Below is a small trained network, with its code and all its weights. Each question gives an input and a target symbol and asks what happens when units are switched off, that is, made to give their printed mean instead of their output.

import numpy as np


def w(rows, s, z=0):
    codes = np.array(rows[::2]) - 128.0
    scale = np.full(codes.shape[1], s)
    scale[-1] = z or s
    return codes * scale


def f(y):
    return y / 2 * (1 + np.tanh(0.7978845608 * (y + 0.044715 * y**3)))


def softmax(a):
    e = np.exp(a - a.max(-1, keepdims=True))
    return e / e.sum(-1, keepdims=True)


def log_softmax(a):
    a = a - a.max(-1, keepdims=True)
    return a - np.log(np.exp(a).sum(-1, keepdims=True))


def net(x, mask):
    ids = ['βγζμξστψ'.index(c) for c in x.split()]
    T = len(ids)
    res = E[ids] + P[:T]
    u = 0
    for l in range(3):
        q, k, v = (res @ M[l].T for M in (Q, K, V))
        z = softmax(np.where(np.tri(T) > 0, q @ k.T / 2**0.5, -1e9)) @ v
        res = res + np.where(mask[u], z, O[l][:, -1]) @ O[l][:, :-1]
        u += 1
        y = f(res @ A[l][:, :-1].T + A[l][:, -1])
        res = res + np.where(mask[u : u + 4], y, B[l][:, -1]) @ B[l][:, :-1]
        u += 4
    return log_softmax(res[-1] @ U[:, :-1].T + U[:, -1])


Q, K, V, O, A, B = {}, {}, {}, {}, {}, {}
E = w([
[172,67,23],'β',
[152,110,189],'γ',
[128,106,145],'ζ',
[151,102,178],'μ',
[103,114,175],'ξ',
[191,91,194],'σ',
[122,104,143],'τ',
[138,126,246],'ψ',
],0.011)
P = w([
[118,156,51],'0',
[50,198,192],'1',
[156,54,60],'2',
[155,123,143],'3',
[250,187,169],'4',
[137,60,84],'5',
[142,142,161],'6',
[178,222,136],'7',
],0.012)
Q[0] = w([
[2,172,143],'L0H0',
[102,75,51],'L0H0',
],0.005)
K[0] = w([
[255,86,39],'L0H0',
[105,90,116],'L0H0',
],0.0064)
V[0] = w([
[127,185,198],'L0H0',
[184,255,106],'L0H0',
],0.0085)
O[0] = w([
[53,77,144,252],'L0H0',
[192,204,255,140],'L0H0',
],0.004,0.0015)
A[0] = w([
[182,232,65,251],'L0N0',
[8,126,93,232],'L0N1',
[118,91,154,87],'L0N2',
[92,198,202,205],'L0N3',
],0.013,0.0028)
B[0] = w([
[226,104,162,194],'L0N0',
[112,211,89,139],'L0N1',
[111,93,150,139],'L0N2',
[88,109,254,254],'L0N3',
],0.0082,0.006)
Q[1] = w([
[211,241,81],'L1H0',
[75,254,75],'L1H0',
],0.0056)
K[1] = w([
[93,253,197],'L1H0',
[64,170,180],'L1H0',
],0.0066)
V[1] = w([
[214,228,53],'L1H0',
[196,3,159],'L1H0',
],0.0055)
O[1] = w([
[3,100,98,174],'L1H0',
[242,71,68,254],'L1H0',
],0.0069,0.0051)
A[1] = w([
[85,141,49,110],'L1N0',
[135,162,233,60],'L1N1',
[78,131,166,1],'L1N2',
[77,63,255,115],'L1N3',
],0.0092,0.0039)
B[1] = w([
[5,181,10,131],'L1N0',
[234,219,159,216],'L1N1',
[160,125,69,139],'L1N2',
[83,114,1,250],'L1N3',
],0.0062,0.012)
Q[2] = w([
[1,113,237],'L2H0',
[135,111,36],'L2H0',
],0.0066)
K[2] = w([
[207,156,3],'L2H0',
[76,227,195],'L2H0',
],0.0058)
V[2] = w([
[253,109,115],'L2H0',
[71,12,47],'L2H0',
],0.0027)
O[2] = w([
[82,65,125,251],'L2H0',
[175,139,8,87],'L2H0',
],0.016,0.0012)
A[2] = w([
[180,203,122,55],'L2N0',
[94,119,111,71],'L2N1',
[94,110,152,4],'L2N2',
[245,117,140,104],'L2N3',
],0.011,0.0038)
B[2] = w([
[192,43,2,170],'L2N0',
[161,134,79,122],'L2N1',
[148,159,140,115],'L2N2',
[19,221,151,254],'L2N3',
],0.0076,0.0099)
U = w([
[156,190,121,129],'β',
[109,66,179,252],'γ',
[155,93,88,209],'ζ',
[108,131,147,38],'μ',
[3,216,143,197],'ξ',
[92,140,125,35],'σ',
[94,134,150,24],'τ',
[93,114,223,144],'ψ',
],0.014,0.003)

Each question gives the input, a string of symbols that net reads in full, and the target symbol t.
The units are the heads (2 rows each of Q, K, V and O) and the neurons (one row each of A and B). Each row of codes is followed by its name. A weight is (code - 128) times the scale printed after its matrix; where a second scale follows, it is the last column's (O, A, B and U).
mask holds one flag per unit, layer by layer, with each layer's heads first. A switched-off unit (its flag False) gives its mean, the last column of its rows in O or B, instead of its output. The means were averaged over made-up inputs and are rounded, as every weight is.
A unit's drop is (log p(t) with every unit on - log p(t) with that unit switched off) / (log p(t) with every unit on - log p(t) with every unit switched off).
The circuit of an input: a set's keep is (log p(t) with only the set's units on - log p(t) with every unit switched off) / (log p(t) with every unit on - log p(t) with every unit switched off). Starting from the 12 units with the biggest drops (on a tie, the unit counted first), units are removed one at a time, each time the one whose removal leaves the highest keep (on an exact tie, the one counted first), for as long as the keep stays at least 0.8.
circuit, biggest first: the units of the circuit, biggest drop first
most important unit: the unit with the biggest drop
k most important neurons: the k neurons with the biggest drops, biggest first
top k neurons in layer l: the k neurons of layer l with the biggest drops, biggest first
input σ β β ξ ζ, target ξ: 3 most important neurons => L2N3; L1N3; L0N0
input ψ ζ τ, target γ: most important unit => L1N1
input β ψ ξ ψ ψ ψ ξ ξ, target β: 2 most important neurons => L2N0; L1N1
input γ ψ σ, target ψ: top 2 neurons in layer 1 => L1N1; L1N0
input ψ μ μ ζ, target ψ: circuit, biggest first => L1H0; L2N0; L2H0
input ψ ψ ψ ξ, target ψ: circuit, biggest first => L1H0; L2H0
input ψ γ ψ γ, target ψ: circuit, biggest first => L1H0; L2H0; L2N0
input γ ζ τ ψ ψ γ ξ ψ, target β: 3 most important neurons => L1N1; L2N0; L0N0
input β γ β ξ, target ζ: 2 most important neurons => L2N3; L1N1
input β ψ β ζ τ, target ξ: 3 most important neurons => L2N3; L1N3; L1N1
input μ β ψ ψ ψ ψ ξ ψ, target β: top 2 neurons in layer 2 => L2N0; L2N3
input β ψ ψ ξ, target ζ: top 2 neurons in layer 1 => L1N3; L1N1
input β μ β ψ, target ζ: 2 most important neurons => L2N3; L0N0
input ψ μ ζ ψ ψ ψ τ, target ψ: top 2 neurons in layer 2 => L2N0; L2N3
input β σ ψ ψ ψ ψ γ, target ζ: 3 most important neurons => L2N3; L0N0; L0N3
input ψ ξ ψ μ, target ψ: most important unit => L1H0
input ξ ψ τ γ β, target ξ: top 2 neurons in layer 1 => L1N1; L1N3
input σ γ β σ ψ, target ξ: 2 most important neurons => L2N3; L1N3
input ψ ξ ψ ξ, target ψ: top 2 neurons in layer 2 => L2N0; L2N3
input ψ μ β ζ τ, target ξ: most important neuron => L2N3
